Below is a small trained network, with its code and all its weights. Each question gives an input and a target symbol and asks what happens when units are switched off, that is, made to give their printed mean instead of their output.

import numpy as np


def w(rows, s, z=0):
    codes = np.array(rows[::2]) - 128.0
    scale = np.full(codes.shape[1], s)
    scale[-1] = z or s
    return codes * scale


def f(y):
    return y / 2 * (1 + np.tanh(0.7978845608 * (y + 0.044715 * y**3)))


def softmax(a):
    e = np.exp(a - a.max(-1, keepdims=True))
    return e / e.sum(-1, keepdims=True)


def log_softmax(a):
    a = a - a.max(-1, keepdims=True)
    return a - np.log(np.exp(a).sum(-1, keepdims=True))


def net(x, mask):
    ids = ['Παβεζμξφω'.index(c) for c in x.split()]
    T = len(ids)
    res = E[ids] + P[:T]
    u = 0
    for l in range(2):
        q, k, v = (res @ M[l].T for M in (Q, K, V))
        z = softmax(np.where(np.tri(T) > 0, q @ k.T / 3**0.5, -1e9)) @ v
        res = res + np.where(mask[u], z, O[l][:, -1]) @ O[l][:, :-1]
        u += 1
        y = f(res @ A[l][:, :-1].T + A[l][:, -1])
        res = res + np.where(mask[u : u + 16], y, B[l][:, -1]) @ B[l][:, :-1]
        u += 16
    return log_softmax(res[-1] @ U[:, :-1].T + U[:, -1])


Q, K, V, O, A, B = {}, {}, {}, {}, {}, {}
E = w([
[56,140,135,174],'Π',
[135,62,169,97],'α',
[207,102,93,135],'β',
[166,152,73,117],'ε',
[158,60,147,125],'ζ',
[121,147,135,110],'μ',
[119,157,44,100],'ξ',
[110,59,141,2],'φ',
[106,123,128,173],'ω',
],0.019)
P = w([
[147,136,149,159],'0',
[97,70,93,165],'1',
[89,39,71,153],'2',
[110,148,140,52],'3',
[104,84,105,167],'4',
[143,99,109,145],'5',
[84,170,162,14],'6',
[106,86,110,169],'7',
[151,110,115,139],'8',
[86,193,133,6],'9',
[106,95,115,174],'10',
[157,114,115,134],'11',
],0.015)
Q[0] = w([
[190,222,201,202],'0.h1',
[2,162,42,59],'0.h1',
[151,123,223,128],'0.h1',
],0.0054)
K[0] = w([
[37,3,50,127],'0.h1',
[164,241,230,42],'0.h1',
[103,142,58,107],'0.h1',
],0.0054)
V[0] = w([
[105,35,2,174],'0.h1',
[145,199,145,60],'0.h1',
[169,202,143,95],'0.h1',
],0.0059)
O[0] = w([
[188,253,169,109,179],'0.h1',
[57,64,23,128,254],'0.h1',
[126,39,45,86,103],'0.h1',
],0.0054,0.00073)
A[0] = w([
[96,166,99,136,51],'0.n1',
[166,83,106,136,58],'0.n2',
[172,62,119,202,81],'0.n3',
[143,153,218,77,2],'0.n4',
[159,146,69,95,41],'0.n5',
[127,195,194,81,11],'0.n6',
[112,156,100,186,138],'0.n7',
[140,179,178,83,44],'0.n8',
[84,240,150,104,42],'0.n9',
[50,98,208,169,176],'0.n10',
[131,166,124,236,108],'0.n11',
[158,130,156,114,97],'0.n12',
[179,66,185,183,153],'0.n13',
[125,78,186,113,51],'0.n14',
[139,248,117,94,110],'0.n15',
[39,195,94,113,140],'0.n16',
],0.012,0.006)
B[0] = w([
[141,168,158,142,126],'0.n1',
[126,150,164,125,122],'0.n2',
[240,182,136,175,149],'0.n3',
[214,200,117,182,126],'0.n4',
[161,130,210,133,150],'0.n5',
[162,162,118,225,127],'0.n6',
[119,152,64,102,162],'0.n7',
[164,178,85,188,125],'0.n8',
[101,113,221,233,147],'0.n9',
[152,77,203,70,211],'0.n10',
[139,2,27,135,152],'0.n11',
[163,147,117,116,116],'0.n12',
[99,140,131,208,173],'0.n13',
[178,134,124,127,131],'0.n14',
[120,107,149,208,172],'0.n15',
[90,134,206,138,255],'0.n16',
],0.009,0.0053)
Q[1] = w([
[220,107,208,255],'1.h1',
[108,113,31,211],'1.h1',
[186,12,20,84],'1.h1',
],0.0065)
K[1] = w([
[222,93,160,168],'1.h1',
[117,139,23,203],'1.h1',
[75,2,68,197],'1.h1',
],0.0079)
V[1] = w([
[253,118,140,99],'1.h1',
[53,130,37,176],'1.h1',
[143,125,60,208],'1.h1',
],0.0066)
O[1] = w([
[236,79,196,160,4],'1.h1',
[2,123,87,178,92],'1.h1',
[59,59,76,189,27],'1.h1',
],0.0071,0.0019)
A[1] = w([
[120,93,135,115,88],'1.n1',
[125,252,112,116,120],'1.n2',
[134,182,153,253,24],'1.n3',
[192,108,29,141,18],'1.n4',
[93,87,183,106,203],'1.n5',
[120,73,142,172,162],'1.n6',
[140,187,125,170,182],'1.n7',
[132,198,91,71,89],'1.n8',
[148,131,126,50,5],'1.n9',
[220,149,89,139,89],'1.n10',
[76,96,144,97,150],'1.n11',
[135,174,186,172,85],'1.n12',
[152,253,139,165,2],'1.n13',
[90,56,132,125,27],'1.n14',
[91,140,126,161,56],'1.n15',
[85,167,169,192,69],'1.n16',
],0.014,0.0072)
B[1] = w([
[131,113,137,113,136],'1.n1',
[94,35,118,100,158],'1.n2',
[86,210,193,119,152],'1.n3',
[250,121,82,147,141],'1.n4',
[174,163,104,94,245],'1.n5',
[106,153,166,164,177],'1.n6',
[82,88,104,90,148],'1.n7',
[107,133,194,192,145],'1.n8',
[95,91,73,185,135],'1.n9',
[54,155,93,115,165],'1.n10',
[151,172,135,95,221],'1.n11',
[155,59,93,167,169],'1.n12',
[81,75,228,155,132],'1.n13',
[95,53,156,140,156],'1.n14',
[157,103,123,170,134],'1.n15',
[98,107,35,177,152],'1.n16',
],0.011)
U = w([
[38,50,238,121,42],'Π',
[216,87,194,146,122],'α',
[151,192,114,200,84],'β',
[182,108,39,149,100],'ε',
[96,165,213,196,93],'ζ',
[125,255,165,43,226],'μ',
[39,124,79,179,199],'ξ',
[179,36,104,77,3],'φ',
[133,43,122,203,59],'ω',
],0.0078,0.0051)

Each question gives the input, a string of symbols that net reads in full, and the target symbol t.
The units are the heads (3 rows each of Q, K, V and O) and the neurons (one row each of A and B). Each row of codes is followed by its name. A weight is (code - 128) times the scale printed after its matrix; where a second scale follows, it is the last column's (O, A, B and U).
mask holds one flag per unit, layer by layer, with each layer's heads first. A switched-off unit (its flag False) gives its mean, the last column of its rows in O or B, instead of its output. The means were averaged over made-up inputs and are rounded, as every weight is.
A unit's drop is (log p(t) with every unit on - log p(t) with that unit switched off) / (log p(t) with every unit on - log p(t) with every unit switched off).
unit that matters most: the unit with the biggest drop
top k neurons: the k neurons with the biggest drops, biggest first
top k neurons in layer l: the k neurons of layer l with the biggest drops, biggest first
input ξ μ μ ξ ζ Π α β ξ Π, target α: top 2 neurons in layer 0 => (0.n10; 0.n9)
input μ ζ β ξ φ, target φ: top 3 neurons in layer 1 => (1.n9; 1.n14; 1.n5)
input μ ε ω Π μ β α μ μ ω, target α: top 2 neurons => (1.n12; 0.n9)
input μ μ μ Π Π μ φ, target Π: top 2 neurons in layer 0 => (0.n4; 0.n16)
input ξ ξ ξ μ ω ξ Π μ Π φ, target Π: top 3 neurons in layer 0 => (0.n10; 0.n16; 0.n4)
input Π μ μ μ, target Π: unit that matters most => 1.n13
input μ ξ β Π ξ μ ζ, target Π: top 2 neurons => (0.n4; 0.n10)
input ζ ξ μ ξ, target ζ: top 3 neurons in layer 0 => (0.n15; 0.n9; 0.n3)
input Π μ μ Π ε μ Π μ Π, target μ: top 3 neurons in layer 0 => (0.n10; 0.n15; 0.n6)
input ζ ζ μ μ, target ζ: top 2 neurons in layer 0 => (0.n15; 0.n9)
input μ β α ξ μ μ Π ε μ ξ, target Π: top 2 neurons => (0.n16; 1.n13)
input Π ξ Π β μ ξ Π μ ξ μ μ Π, target μ: top 3 neurons in layer 0 => (0.n10; 0.n15; 0.n13)
input μ β ξ ε ω α ξ μ Π α ζ, target ζ: top 2 neurons in layer 0 => (0.n13; 0.n3)
input ξ Π ξ ω, target ξ: unit that matters most => 0.h1
input ξ ω α, target α: top 2 neurons in layer 0 => (0.n10; 0.n3)
input μ α μ ξ ξ μ μ ζ ε μ ε, target ε: top 2 neurons => (1.n4; 0.n16)
input μ μ μ Π ζ ξ ξ, target Π: top 2 neurons => (0.n16; 0.n10)
input Π ζ μ ξ Π μ ξ, target ξ: top 3 neurons in layer 0 => (0.n15; 0.n9; 0.n10)
input ζ μ μ Π, target ζ: top 3 neurons => (0.n9; 1.n3; 0.n15)
input ε μ α μ Π μ Π μ μ ζ, target Π: top neuron => (1.n8)
input μ μ μ ξ Π Π μ, target ξ: top 4 neurons => (1.n16; 0.n9; 0.n6; 0.n15)
input α ζ β, target β: top 2 neurons in layer 0 => (0.n13; 0.n3)
input μ Π μ Π ε, target ε: top 2 neurons in layer 0 => (0.n10; 0.n16)
input ζ α ζ μ ζ μ ξ μ μ α ω, target ω: top 3 neurons in layer 0 => (0.n11; 0.n3; 0.n16)
input ω μ μ α ζ μ ξ μ μ μ Π β, target β: top 3 neurons in layer 1 => (1.n10; 1.n4; 1.n3)
input ξ ξ Π α Π μ ω, target α: top 2 neurons => (1.n12; 0.n10)
input α ω μ, target μ: top neuron => (0.n10)
input ζ ξ Π ζ μ ξ ζ ξ ξ ξ, target ζ: top 3 neurons => (0.n15; 1.n3; 0.n9)
input α μ ε Π μ ξ ξ ξ μ ω, target ξ: top 2 neurons => (0.n13; 1.n16)
